Here is a tiny trained network, its code and every weight. The questions are about switching its units off for an input and a target symbol, where a switched-off unit gives its printed mean instead of its output.

import numpy as np


def w(rows, s, z=0):
    codes = np.array(rows[::2]) - 128.0
    scale = np.full(codes.shape[1], s)
    scale[-1] = z or s
    return codes * scale


def f(y):
    return y / 2 * (1 + np.tanh(0.7978845608 * (y + 0.044715 * y**3)))


def softmax(a):
    e = np.exp(a - a.max(-1, keepdims=True))
    return e / e.sum(-1, keepdims=True)


def log_softmax(a):
    a = a - a.max(-1, keepdims=True)
    return a - np.log(np.exp(a).sum(-1, keepdims=True))


def net(x, mask):
    ids = ['Σαβζηθλμξπτφ'.index(c) for c in x.split()]
    T = len(ids)
    res = E[ids] + P[:T]
    u = 0
    for l in range(2):
        q, k, v = (res @ M[l].T for M in (Q, K, V))
        z = softmax(np.where(np.tri(T) > 0, q @ k.T / 4**0.5, -1e9)) @ v
        res = res + np.where(mask[u], z, O[l][:, -1]) @ O[l][:, :-1]
        u += 1
        y = f(res @ A[l][:, :-1].T + A[l][:, -1])
        res = res + np.where(mask[u : u + 4], y, B[l][:, -1]) @ B[l][:, :-1]
        u += 4
    return log_softmax(res[-1] @ U[:, :-1].T + U[:, -1])


Q, K, V, O, A, B = {}, {}, {}, {}, {}, {}
E = w([
[134,187,204],'Σ',
[127,146,177],'α',
[149,167,174],'β',
[108,118,180],'ζ',
[93,97,181],'η',
[178,66,115],'θ',
[222,172,130],'λ',
[148,166,174],'μ',
[183,209,184],'ξ',
[112,6,170],'π',
[131,142,170],'τ',
[148,176,185],'φ',
],0.016)
P = w([
[140,72,198],'0',
[6,78,81],'1',
[162,92,183],'2',
[30,84,69],'3',
[184,93,182],'4',
[64,89,55],'5',
[195,97,158],'6',
[97,109,52],'7',
[214,98,144],'8',
],0.013)
Q[0] = w([
[141,101,162],'0.h0',
[73,239,205],'0.h0',
[123,112,184],'0.h0',
[106,10,164],'0.h0',
],0.012)
K[0] = w([
[123,117,76],'0.h0',
[60,235,211],'0.h0',
[79,137,103],'0.h0',
[127,1,200],'0.h0',
],0.0076)
V[0] = w([
[179,239,35],'0.h0',
[170,220,106],'0.h0',
[254,158,122],'0.h0',
[138,133,165],'0.h0',
],0.006)
O[0] = w([
[17,3,35,2],'0.h0',
[97,9,160,46],'0.h0',
[64,75,227,112],'0.h0',
[131,177,159,140],'0.h0',
],0.0049,0.0086)
A[0] = w([
[228,71,140,3],'0.n0',
[241,81,147,169],'0.n1',
[43,8,219,237],'0.n2',
[2,24,162,75],'0.n3',
],0.01,0.0056)
B[0] = w([
[22,77,65,175],'0.n0',
[28,201,227,252],'0.n1',
[195,255,44,148],'0.n2',
[123,26,244,124],'0.n3',
],0.008,0.012)
Q[1] = w([
[233,254,95],'1.h0',
[137,210,166],'1.h0',
[226,130,53],'1.h0',
[86,50,253],'1.h0',
],0.0085)
K[1] = w([
[206,199,189],'1.h0',
[177,128,254],'1.h0',
[169,194,208],'1.h0',
[165,99,60],'1.h0',
],0.0093)
V[1] = w([
[55,114,85],'1.h0',
[8,124,131],'1.h0',
[96,164,111],'1.h0',
[168,141,147],'1.h0',
],0.014)
O[1] = w([
[28,189,1,2],'1.h0',
[155,199,131,165],'1.h0',
[113,166,81,188],'1.h0',
[172,68,204,199],'1.h0',
],0.0057,0.0084)
A[1] = w([
[121,54,80,134],'1.n0',
[118,3,249,212],'1.n1',
[116,97,72,3],'1.n2',
[78,189,147,82],'1.n3',
],0.011,0.0041)
B[1] = w([
[150,156,252,125],'1.n0',
[104,116,85,250],'1.n1',
[78,16,197,125],'1.n2',
[136,74,111,175],'1.n3',
],0.015,0.017)
U = w([
[142,109,248,195],'Σ',
[89,53,132,175],'α',
[69,41,49,158],'β',
[141,150,71,138],'ζ',
[134,75,95,28],'η',
[134,88,103,2],'θ',
[145,72,99,30],'λ',
[139,83,97,25],'μ',
[136,192,10,252],'ξ',
[144,72,95,60],'π',
[139,70,84,75],'τ',
[137,82,104,34],'φ',
],0.012,0.0053)

Each question gives the input, a string of symbols that net reads in full, and the target symbol t.
The units are the heads (4 rows each of Q, K, V and O) and the neurons (one row each of A and B). Each row of codes is followed by its name. A weight is (code - 128) times the scale printed after its matrix; where a second scale follows, it is the last column's (O, A, B and U).
mask holds one flag per unit, layer by layer, with each layer's heads first. A switched-off unit (its flag False) gives its mean, the last column of its rows in O or B, instead of its output. The means were averaged over made-up inputs and are rounded, as every weight is.
A unit's drop is (log p(t) with every unit on - log p(t) with that unit switched off) / (log p(t) with every unit on - log p(t) with every unit switched off).
The circuit of an input: a set's keep is (log p(t) with only the set's units on - log p(t) with every unit switched off) / (log p(t) with every unit on - log p(t) with every unit switched off). Starting from all 10 units, units are removed one at a time, each time the one whose removal leaves the highest keep (on an exact tie, the one counted first), for as long as the keep stays at least 0.8.
circuit, biggest first: the units of the circuit, biggest drop first
top k neurons: the k neurons with the biggest drops, biggest first
k most important neurons of layer l: the k neurons of layer l with the biggest drops, biggest first
drop when u is switched off: that unit's drop, to one decimal
input θ θ θ β θ τ, target ξ: 2 most important neurons of layer 0 -> [0.n1; 0.n0]
input θ λ θ π θ η, target ξ: top 2 neurons -> [0.n1; 0.n0]
input ξ π π θ π π ζ θ, target Σ: circuit, biggest first -> [0.h0; 1.n1]
input Σ π ζ θ θ, target α: circuit, biggest first -> [0.n0; 0.n1; 0.n2; 1.h0]
input θ θ θ ζ, target ξ: top 3 neurons -> [0.n1; 0.n2; 0.n0]
input η θ π θ θ π ξ φ θ, target β: 3 most important neurons of layer 0 -> [0.n0; 0.n1; 0.n2]
input β π π π λ β, target Σ: top 3 neurons -> [0.n0; 1.n1; 1.n3]
input λ ξ θ θ π π, target Σ: circuit, biggest first -> [1.n1; 0.n0; 0.h0; 1.h0]
input θ λ θ θ π θ, target ξ: 2 most important neurons of layer 0 -> [0.n1; 0.n3]
input θ λ θ η, target ξ: circuit, biggest first -> [0.n2]
input θ η φ λ λ, target α: top 2 neurons -> [0.n0; 0.n2]
input π ξ θ π, target Σ: circuit, biggest first -> [0.h0; 1.n1; 1.h0]
input π η θ θ, target Σ: top 2 neurons -> [1.n1; 0.n0]
input π τ φ π π ζ η φ, target Σ: top 2 neurons -> [0.n0; 1.n3]
input θ π Σ ξ θ π π, target β: top 2 neurons -> [0.n0; 1.n1]
input ζ τ λ λ π λ Σ π λ, target β: top 2 neurons -> [0.n0; 0.n1]
input θ μ π π θ α π, target β: circuit, biggest first -> [1.n1]
input θ φ λ π θ, target α: top 4 neurons -> [0.n0; 0.n1; 0.n2; 1.n3]
input θ θ φ π ξ θ ζ λ θ, target β: top 3 neurons -> [0.n0; 0.n1; 0.n2]
input θ θ α λ λ, target α: top 3 neurons -> [0.n0; 0.n1; 0.n2]
input θ ζ θ π, target ξ: drop when 0.n0 is switched off -> 0.1
input θ α θ ζ, target ξ: drop when 1.h0 is switched off -> 0.4
input θ μ λ π, target ξ: drop when 0.h0 is switched off -> 0.2
input π θ θ η, target Σ: drop when 1.n1 is switched off -> 0.9
